Below are the code and all the weights of a small trained network. Each question names an input and a target symbol and asks about switching units off, where a switched-off unit gives its printed mean instead of its output.

import numpy as np


def w(rows, s, z=0):
    codes = np.array(rows[::2]) - 128.0
    scale = np.full(codes.shape[1], s)
    scale[-1] = z or s
    return codes * scale


def f(y):
    return np.maximum(y, 0)


def softmax(a):
    e = np.exp(a - a.max(-1, keepdims=True))
    return e / e.sum(-1, keepdims=True)


def log_softmax(a):
    a = a - a.max(-1, keepdims=True)
    return a - np.log(np.exp(a).sum(-1, keepdims=True))


def net(x, mask):
    ids = ['ΓΔΩβεζηξπστψ'.index(c) for c in x.split()]
    T = len(ids)
    res = E[ids] + P[:T]
    u = 0
    for l in range(2):
        r = res
        for j in range(3):
            rows = slice(4 * j, 4 * j + 4)
            q, k, v = (r @ M[l][rows].T for M in (Q, K, V))
            z = softmax(np.where(np.tri(T) > 0, q @ k.T / 4**0.5, -1e9)) @ v
            o = O[l][rows]
            res = res + np.where(mask[u + j], z, o[:, -1]) @ o[:, :-1]
        u += 3
        y = f(res @ A[l][:, :-1].T + A[l][:, -1])
        res = res + np.where(mask[u : u + 12], y, B[l][:, -1]) @ B[l][:, :-1]
        u += 12
    return log_softmax(res[-1] @ U[:, :-1].T + U[:, -1])


Q, K, V, O, A, B = {}, {}, {}, {}, {}, {}
E = w([
[209,67,116,124,180],'Γ',
[174,224,177,166,227],'Δ',
[218,147,63,217,190],'Ω',
[93,218,216,151,94],'β',
[34,215,183,204,254],'ε',
[80,179,222,107,162],'ζ',
[85,128,193,91,51],'η',
[233,194,148,220,27],'ξ',
[138,206,209,107,69],'π',
[162,157,162,107,169],'σ',
[101,32,44,161,41],'τ',
[150,163,204,112,111],'ψ',
],0.013)
P = w([
[177,83,134,46,163],'0',
[112,190,67,50,115],'1',
[129,108,200,200,90],'2',
[183,36,120,39,139],'3',
[106,201,46,62,92],'4',
[115,77,179,233,66],'5',
[194,2,109,38,112],'6',
[100,214,43,76,92],'7',
[100,60,160,237,40],'8',
],0.0099)
Q[0] = w([
[144,6,153,128,148],'0.h1',
[133,99,121,190,118],'0.h1',
[171,123,71,184,124],'0.h1',
[85,68,122,144,155],'0.h1',
[167,183,163,122,94],'0.h2',
[142,155,58,103,123],'0.h2',
[154,124,203,252,94],'0.h2',
[194,96,155,164,136],'0.h2',
[102,90,79,112,81],'0.h3',
[89,125,167,156,78],'0.h3',
[104,212,188,154,75],'0.h3',
[142,139,84,146,125],'0.h3',
],0.013)
K[0] = w([
[87,137,206,66,170],'0.h1',
[114,172,155,181,162],'0.h1',
[115,169,109,135,129],'0.h1',
[98,117,156,124,142],'0.h1',
[151,161,78,125,87],'0.h2',
[86,213,169,119,167],'0.h2',
[171,133,3,164,142],'0.h2',
[166,122,120,163,153],'0.h2',
[95,92,101,110,93],'0.h3',
[87,111,78,101,142],'0.h3',
[122,180,151,88,145],'0.h3',
[151,107,121,157,104],'0.h3',
],0.016)
V[0] = w([
[154,148,201,1,152],'0.h1',
[68,87,188,98,126],'0.h1',
[80,37,63,187,135],'0.h1',
[198,93,155,163,145],'0.h1',
[144,149,86,95,105],'0.h2',
[148,152,193,87,175],'0.h2',
[125,185,164,55,99],'0.h2',
[86,145,148,81,77],'0.h2',
[120,67,174,139,142],'0.h3',
[180,135,69,92,203],'0.h3',
[115,126,130,171,136],'0.h3',
[156,87,155,169,114],'0.h3',
],0.007)
O[0] = w([
[154,166,214,103,218,101],'0.h1',
[99,74,253,129,98,67],'0.h1',
[45,67,39,117,136,4],'0.h1',
[171,199,97,92,158,178],'0.h1',
[139,135,158,172,53,160],'0.h2',
[125,62,40,151,66,128],'0.h2',
[31,82,96,97,101,161],'0.h2',
[146,134,39,167,138,112],'0.h2',
[184,103,197,97,148,72],'0.h3',
[64,142,154,147,99,131],'0.h3',
[171,131,151,112,68,150],'0.h3',
[111,109,166,114,179,64],'0.h3',
],0.0042,0.0023)
A[0] = w([
[236,67,126,27,100,129],'0.n1',
[40,204,160,89,51,1],'0.n2',
[106,228,39,106,110,62],'0.n3',
[71,111,36,134,196,70],'0.n4',
[214,173,206,149,127,136],'0.n5',
[28,34,159,53,194,119],'0.n6',
[187,90,1,113,150,134],'0.n7',
[248,29,121,182,173,134],'0.n8',
[123,100,122,64,235,97],'0.n9',
[218,128,115,106,165,107],'0.n10',
[78,117,47,53,138,150],'0.n11',
[56,99,93,209,108,137],'0.n12',
],0.009,0.0067)
B[0] = w([
[224,83,70,135,73,193],'0.n1',
[183,111,146,56,254,165],'0.n2',
[147,115,45,213,134,215],'0.n3',
[209,113,143,89,106,166],'0.n4',
[120,111,169,165,100,255],'0.n5',
[15,52,112,98,62,179],'0.n6',
[42,111,177,142,167,191],'0.n7',
[75,67,164,231,237,204],'0.n8',
[128,138,113,48,181,171],'0.n9',
[229,98,105,40,132,166],'0.n10',
[133,128,67,105,81,187],'0.n11',
[99,171,171,206,142,204],'0.n12',
],0.008,0.0069)
Q[1] = w([
[98,186,91,129,116],'1.h1',
[128,143,102,109,194],'1.h1',
[71,87,173,45,160],'1.h1',
[157,93,17,111,125],'1.h1',
[137,251,92,162,169],'1.h2',
[175,137,106,154,96],'1.h2',
[165,68,190,118,69],'1.h2',
[111,175,156,118,147],'1.h2',
[228,180,85,180,63],'1.h3',
[190,152,173,77,93],'1.h3',
[119,173,120,152,211],'1.h3',
[136,206,166,113,195],'1.h3',
],0.012)
K[1] = w([
[97,150,102,175,123],'1.h1',
[148,73,100,157,199],'1.h1',
[106,126,181,88,148],'1.h1',
[186,25,158,206,88],'1.h1',
[169,110,65,106,91],'1.h2',
[161,139,124,159,121],'1.h2',
[88,170,211,107,124],'1.h2',
[130,118,83,32,148],'1.h2',
[250,186,91,185,108],'1.h3',
[190,148,187,80,81],'1.h3',
[95,181,95,122,190],'1.h3',
[100,186,163,100,214],'1.h3',
],0.012)
V[1] = w([
[104,80,156,98,74],'1.h1',
[142,109,127,125,254],'1.h1',
[194,64,146,114,79],'1.h1',
[148,177,161,103,79],'1.h1',
[116,125,154,73,157],'1.h2',
[119,119,184,113,82],'1.h2',
[144,118,77,79,100],'1.h2',
[145,99,125,107,107],'1.h2',
[100,196,193,74,137],'1.h3',
[39,60,117,142,16],'1.h3',
[184,140,121,10,78],'1.h3',
[143,177,230,117,64],'1.h3',
],0.007)
O[1] = w([
[71,133,164,46,109,108],'1.h1',
[126,43,141,83,238,202],'1.h1',
[173,149,84,79,12,173],'1.h1',
[157,232,141,135,165,45],'1.h1',
[188,97,141,109,139,70],'1.h2',
[112,177,161,116,142,123],'1.h2',
[105,45,91,145,114,55],'1.h2',
[140,121,93,165,83,115],'1.h2',
[119,99,137,45,74,19],'1.h3',
[118,191,119,129,121,149],'1.h3',
[4,122,41,177,71,3],'1.h3',
[208,191,174,166,152,55],'1.h3',
],0.0043,0.0052)
A[1] = w([
[183,66,178,75,80,47],'1.n1',
[104,130,108,230,124,130],'1.n2',
[204,170,88,94,135,196],'1.n3',
[125,171,153,187,1,34],'1.n4',
[103,129,177,159,134,42],'1.n5',
[132,79,173,162,171,24],'1.n6',
[128,193,107,151,62,254],'1.n7',
[65,208,162,143,170,98],'1.n8',
[210,169,76,110,145,32],'1.n9',
[114,117,73,118,164,89],'1.n10',
[58,64,102,164,46,35],'1.n11',
[102,240,128,156,100,74],'1.n12',
],0.0099,0.0055)
B[1] = w([
[127,241,25,187,107,171],'1.n1',
[134,121,129,8,76,248],'1.n2',
[220,179,122,121,111,183],'1.n3',
[67,64,29,100,222,217],'1.n4',
[131,121,53,85,34,180],'1.n5',
[55,244,138,101,89,211],'1.n6',
[3,198,215,204,139,224],'1.n7',
[111,27,43,176,155,188],'1.n8',
[116,165,59,88,248,165],'1.n9',
[13,134,104,143,86,171],'1.n10',
[218,61,222,145,180,173],'1.n11',
[202,111,176,49,107,187],'1.n12',
],0.0068,0.012)
U = w([
[157,100,89,49,103,126],'Γ',
[160,119,111,201,144,125],'Δ',
[118,89,63,127,126,43],'Ω',
[166,119,142,91,155,139],'β',
[111,112,130,199,204,46],'ε',
[111,111,147,38,152,86],'ζ',
[138,127,134,11,62,100],'η',
[95,187,103,113,131,21],'ξ',
[163,79,137,115,118,186],'π',
[165,122,114,80,63,151],'σ',
[67,114,118,177,61,157],'τ',
[142,148,210,155,112,254],'ψ',
],0.013,0.0082)

Each question gives the input, a string of symbols that net reads in full, and the target symbol t.
The units are the heads (4 rows each of Q, K, V and O) and the neurons (one row each of A and B). Each row of codes is followed by its name. A weight is (code - 128) times the scale printed after its matrix; where a second scale follows, it is the last column's (O, A, B and U).
mask holds one flag per unit, layer by layer, with each layer's heads first. A switched-off unit (its flag False) gives its mean, the last column of its rows in O or B, instead of its output. The means were averaged over made-up inputs and are rounded, as every weight is.
A unit's drop is (log p(t) with every unit on - log p(t) with that unit switched off) / (log p(t) with every unit on - log p(t) with every unit switched off).
The circuit of an input: a set's keep is (log p(t) with only the set's units on - log p(t) with every unit switched off) / (log p(t) with every unit on - log p(t) with every unit switched off). Starting from the 12 units with the biggest drops (on a tie, the unit counted first), units are removed one at a time, each time the one whose removal leaves the highest keep (on an exact tie, the one counted first), for as long as the keep stays at least 0.8.
circuit, biggest first: the units of the circuit, biggest drop first
most important unit: the unit with the biggest drop
top k neurons: the k neurons with the biggest drops, biggest first
top k neurons in layer l: the k neurons of layer l with the biggest drops, biggest first
heads that matter: for each layer, one digit per head in row order, 1 if its drop is at least 0.15 and else 0, layers parted by /
input η τ ψ Γ, target Ω: circuit, biggest first : [0.n1, 1.n1, 0.n8, 1.h1]
input ε Δ ξ Ω ε η, target ψ: top neuron : [1.n2]
input ξ ε ε π ε τ Ω, target ε: heads that matter : 000 / 000
input τ ε η τ, target π: top 3 neurons : [1.n11, 0.n1, 1.n7]
input Ω ψ σ ε Δ, target Ω: heads that matter : 100 / 100
input ε ε τ τ β, target τ: top 2 neurons in layer 1 : [1.n7, 1.n10]
input ε Γ ξ η ε τ ε β Ω, target ψ: heads that matter : 001 / 000
input ε Γ β ξ ξ β ζ, target η: circuit, biggest first : [1.n4, 0.n8]
input β Δ ε π, target ξ: top 3 neurons : [0.n1, 1.n7, 1.n4]
input ε ξ ξ Γ ψ ε β ξ, target ξ: top 2 neurons : [1.n7, 0.n8]
input Γ Ω ε, target ψ: heads that matter : 010 / 001
input ξ ε ε Ω β ξ Δ, target β: top 4 neurons : [0.n10, 0.n3, 1.n7, 0.n9]
input η ε Γ ε ψ, target Γ: heads that matter : 010 / 100
input ξ Δ ε ζ, target η: circuit, biggest first : [0.n6, 0.n8, 1.n4]
input ξ ε Ω ξ ψ β Γ η, target Γ: top 3 neurons in layer 0 : [0.n2, 0.n8, 0.n1]
input ε ε η, target ψ: circuit, biggest first : [1.n4, 1.h1]
input τ η β ε ε τ ζ ψ, target τ: most important unit : 0.h1
input ε ε η ε Δ τ η σ, target τ: heads that matter : 100 / 000
input Δ Ω ζ ψ ξ τ Ω ε, target Ω: heads that matter : 100 / 100
input ε τ ε ε ψ Δ, target ψ: circuit, biggest first : [1.n4, 0.h2]
input η ε ε Ω ξ ξ τ ε ψ, target ψ: circuit, biggest first : [0.h2, 1.h1, 1.n4]
input Ω Ω τ β, target ψ: circuit, biggest first : [1.n2, 1.n4]
input ε β Ω, target ψ: heads that matter : 000 / 000
input ε ε ε τ ε ξ, target ψ: top 2 neurons : [1.n12, 1.n6]
input ε Ω ξ Γ ζ ξ ε β τ, target ψ: most important unit : 0.h3
input ε τ Δ ξ η ψ π, target ξ: top 2 neurons in layer 1 : [1.n1, 1.n7]
input ε ψ ε, target τ: most important unit : 1.n8
input ε ε π η τ ζ ξ, target Δ: top 2 neurons : [0.n1, 0.n8]
